Q:
array([[-12.875, -13.040, -10.486, -11.521, -11.164, -13.771, -15.556,
        -14.370, -12.380, -11.813, -14.910, -16.960],
       [-16.817, -14.660, -17.349, -16.485, -16.705, -16.506, -13.540,
        -14.807, -13.208, -15.385, -13.700, -13.948],
       [-14.191, -14.952, -15.172, -14.600, -16.485, -14.230, -15.908,
        -15.339, -15.627, -15.894, -15.930, -12.708],
       [ 25.607,  26.620,  28.162,  26.717,  27.078,  27.511,  26.297,
         24.975,  26.781,  28.578,  26.635,  27.007],
       [-17.025, -14.508, -13.568, -15.248, -13.532, -16.643, -18.061,
        -14.040, -13.407, -13.027, -15.671, -14.193],
       [ 27.972,  20.681,  24.777,  26.045,  27.282,  26.882,  22.505,
         20.356,  11.152,  25.126,  19.565,  18.605],
       [-15.625, -15.376, -18.759, -15.988, -16.152, -15.553, -15.304,
        -13.620, -12.923, -14.897, -10.620, -14.196]])
A: -15.376

Q:
array([[-0.39, -0.50, -0.47,  0.01,  0.31,  0.01],
       [-1.08, -1.13, -1.17, -1.12, -1.00, -1.64],
       [ 0.06,  0.09,  0.01,  0.17,  0.06,  1.22],
       [ 0.47,  0.40,  0.30,  0.52, -0.16,  0.17],
       [ 1.18,  1.18,  0.99,  0.88,  0.33,  1.35],
       [-1.03, -0.93, -1.15, -1.79, -1.81, -1.41],
       [ 2.03,  2.07,  1.75,  1.44, -0.13,  1.63],
       [-2.14, -2.18, -2.09, -1.75, -0.78, -1.41]])
A: -2.18

Q:
array([[-11.8,   1.6,  -9.2,  -3.5,  -6.5,  -7.5,   1.2, -16.5],
       [ 14.2, -13.8,  12.9, -21.9,  13.5,  14.5, -20.4,   8.1],
       [-18.5, -22.0,   9.4,   1.3,   6.3,   3.9,   3.2, -26.5],
       [ -9.8,   5.1, -16.1,   0.4,  -8.7,  -9.4,   1.5,  19.0],
       [ 16.7, -23.9,  17.7, -22.5,  18.2,  14.8, -26.8,  15.6],
       [ 13.3, -22.4,  18.8, -22.0,  15.7,  17.7, -23.1, -20.7],
       [ 10.8,  -2.6,   0.8,  -4.7,   2.1,   3.5, -10.0, -25.5]])
A: -2.6

Q:
array([[ 0.42, -1.75, -0.17,  1.57, -1.66, -2.47],
       [ 0.42, -1.85, -0.03,  1.59, -1.70, -2.52],
       [ 0.45, -1.59, -0.13,  1.42, -1.61, -2.24],
       [ 0.64, -0.94, -0.63,  0.97, -1.70, -1.72],
       [ 0.54, -0.11, -0.60,  0.13, -0.80, -0.18]])
A: -0.11

Q:
array([[ 0.066,  0.297,  0.162,  0.097,  0.114, -0.039,  0.002,  0.200,
         0.080,  0.159, -0.021, -0.099, -0.113,  0.075,  0.018],
       [ 0.134,  0.091,  0.011, -0.049,  0.045, -0.075,  0.043, -0.033,
         0.042, -0.138,  0.120,  0.171,  0.027,  0.051, -0.027],
       [ 0.103,  0.261,  0.094,  0.123,  0.046, -0.090, -0.119,  0.134,
        -0.094,  0.232, -0.044, -0.158, -0.116,  0.037, -0.005],
       [-0.062, -0.163, -0.010, -0.086,  0.035,  0.144,  0.194, -0.038,
         0.209, -0.206,  0.095,  0.208,  0.138,  0.025,  0.055],
       [-0.087, -0.121,  0.039, -0.062,  0.059,  0.168,  0.216,  0.024,
         0.255, -0.162,  0.068,  0.171,  0.112,  0.042,  0.076],
       [ 0.094, -0.042, -0.032, -0.095,  0.032, -0.016,  0.101, -0.092,
         0.091, -0.233,  0.146,  0.248,  0.097,  0.032, -0.018]])
A: -0.042

Q:
array([[ 1.0, -0.9,  1.5, -1.2, -1.9, -1.6, -0.8,  0.6, -1.1,  1.1, -1.3,
         1.7,  1.4],
       [ 1.1, -1.4,  1.3, -0.9, -1.3, -1.3, -0.8,  1.7, -1.1,  1.5, -1.0,
         1.5,  1.6],
       [-1.5,  1.7, -1.9,  1.6,  1.5,  1.3,  1.3, -0.6,  1.7, -1.2,  2.0,
        -1.7, -0.8],
       [ 1.4, -1.6,  1.3, -1.5, -1.6, -1.7, -1.2,  1.1, -1.1,  1.4, -0.9,
         1.2,  1.7],
       [-1.7,  1.4, -1.3,  2.0,  0.9,  1.2,  1.7, -1.2,  1.9, -0.9,  1.6,
        -1.0, -0.8],
       [-1.2,  1.4, -0.5,  1.7,  1.5,  1.0,  1.1, -0.9,  1.8, -0.7,  1.6,
        -1.0, -0.6],
       [ 1.7, -0.8,  1.6, -1.1, -0.8, -0.3, -0.8,  0.9, -1.6,  1.2, -1.3,
         0.8,  1.2],
       [ 1.7, -1.0,  1.4, -0.4, -0.7, -1.2, -1.0,  1.9, -0.5,  1.2, -0.8,
         1.1,  1.2]])
A: -1.0

Q:
array([[-2.1,  1.3,  1.5, -2.3,  0.9, -1.6, -1.6,  1.0,  1.0, -1.4],
       [-2.4,  1.4,  1.9, -2.3,  2.2, -2.5, -2.0,  2.1,  1.5, -2.4],
       [ 2.5, -2.3, -2.5,  2.1, -2.9,  2.4,  1.8, -2.5, -1.6,  2.1],
       [-0.4, -0.2,  0.1, -0.2, -0.1, -1.0, -0.4, -0.3, -0.1, -1.1],
       [-2.2,  1.3,  1.6, -2.3,  1.4, -2.4, -1.6,  0.9,  1.0, -2.1],
       [-1.7,  0.9,  1.5, -1.2,  1.4, -2.3, -1.4,  0.7,  1.0, -2.2],
       [ 1.4, -1.5, -1.5,  1.1, -1.4,  0.7,  1.1, -1.8, -1.1,  0.8],
       [ 1.0, -1.3, -1.6,  0.6, -0.9,  0.6,  0.8, -0.9, -1.1,  0.6],
       [ 0.4, -0.7, -0.8,  0.1, -1.4,  0.1,  0.3, -1.4, -1.0,  0.4],
       [ 0.3, -0.9, -1.2,  0.3, -0.9,  0.7,  0.3, -0.7, -0.5,  0.3],
       [ 1.6, -1.8, -1.9,  1.2, -1.7,  1.1,  1.2, -1.4, -1.6,  1.1]])
A: -1.8
---
[[  1   1  -5  14  -7   5  25   4  33   0   4   3]
 [-20  -3  24  -2 -14  10  -4  -4 -33 -14 -41   3]
 [-12  -4  10  -4  40   3   0  -7   2   7 -24  -9]
 [  7   6   2  14   9   3 -14  -7  -8  -6  -2   9]
 [-12   7   3  -3 -24  -2 -10  -6 -30   9 -45   1]
 [ -3   3  52   4   6  -1  10 -10   0  -4  59 -12]
 [  4  -3  23  22  17  -9   0   7   8  11  -2   4]
 [-10  -1  14   7   0   8  19  13 -20  -9  11   0]
 [ -9   7 -36   6  36  -8  -6   7  16  -3 -15  -1]
 [  2  -2  -6 -20 -22  -5  -4   8 -10  -5 -22  -5]
 [  7   2  37 -20  13  21  -2   8 -36  10  35  -2]
 [-13   2  25 -16 -19   4  13   0  13  -3 -13  -5]] gives -3

[[-31 -46 -53  47 -44  45  39  46  41 -44]
 [-10  -9 -15   9 -14   8  10  12   8 -13]
 [ -1  -4  -4   6  -2   5   4   4   5  -2]
 [ 10  20  20 -21  15 -19 -17 -22 -19  15]
 [ -6  -6  -9   3  -8   4   3   3   4  -6]
 [ 13  22  24 -24  19 -21 -18 -23 -23  18]] gives -23

[[-13  20  24 -34 -20  -3   2  17]
 [-15  36  12  24   7  -1 -18 -43]
 [ 31 -25  20  -4   0 -21   2  -1]
 [ 54 -37  28 -24   9 -28 -10   2]
 [ -4  11  -8  -3   2  11  -4   2]
 [-13 -49  23 -10  30  38   5  10]
 [-32 -28 -23  13 -12  18 -15 -16]
 [-59  49  26  55 -31 -28 -49 -11]
 [  1  12   2  30  -1   0  10  19]
 [ -9 -46  -7  22   2  14  21   1]
 [-29   9 -26  -6  -4  12 -11  12]] gives 12

[[ 25 -26   3  11 -25  49  42]
 [-27 -12  23  -1 -50 -35 -20]
 [-16 -25  24   3 -61 -12  -3]
 [ 34   1 -19   6  35  42  34]
 [  8 -32  14  11 -48  24  24]
 [-13 -26  24   4 -61   1  -3]
 [ -4 -29  22   6 -60  12  16]
 [ -8  32 -16  -9  52 -28 -10]
 [  2  32 -19  -8  56 -18  -7]] gives 56

[[ 19 -49  -3  -6   8  -6 -26   5]
 [ 11 -32   9 -24   5   0 -20   0]
 [  5  -2  -3 -15   9   0   4   4]
 [ 10 -18  -8   0   8  -4  -6   5]
 [  6  -3  -8  -2  10  -2   5   6]
 [  4 -15  -3  10  -3  -3 -10   0]
 [ 17 -47   8 -24   8  -3 -28   2]
 [  1 -22  13   0 -10   1 -21  -6]
 [ 15 -33  -5  -4   9  -5 -15   5]
 [  7 -33  16 -15  -4   1 -26  -4]] gives 1

[[-57 -58 -58  45 -49 -58  57  59  56  58  54 -58 -56 -59]
 [-59 -60 -56  52 -55 -55  54  56  58  57  57 -58 -62 -58]
 [-53 -51 -52  61 -54 -54  53  50  35  51  49 -53 -54 -54]
 [ 54  52  50 -57  55  53 -54 -51 -37 -54 -58  56  57  54]
 [ 47  51  54 -57  59  52 -47 -52 -36 -51 -52  53  52  51]
 [-57 -61 -58  53 -56 -58  58  55  57  60  55 -60 -58 -59]
 [ 58  55  55 -56  51  55 -56 -58 -45 -59 -59  58  56  56]
 [-56 -56 -57  56 -54 -54  57  56  57  53  57 -61 -61 -55]
 [ 55  57  58 -54  54  59 -57 -60 -57 -58 -61  55  56  60]
 [ 60  59  58 -52  57  59 -53 -55 -56 -61 -61  57  55  56]] gives 57
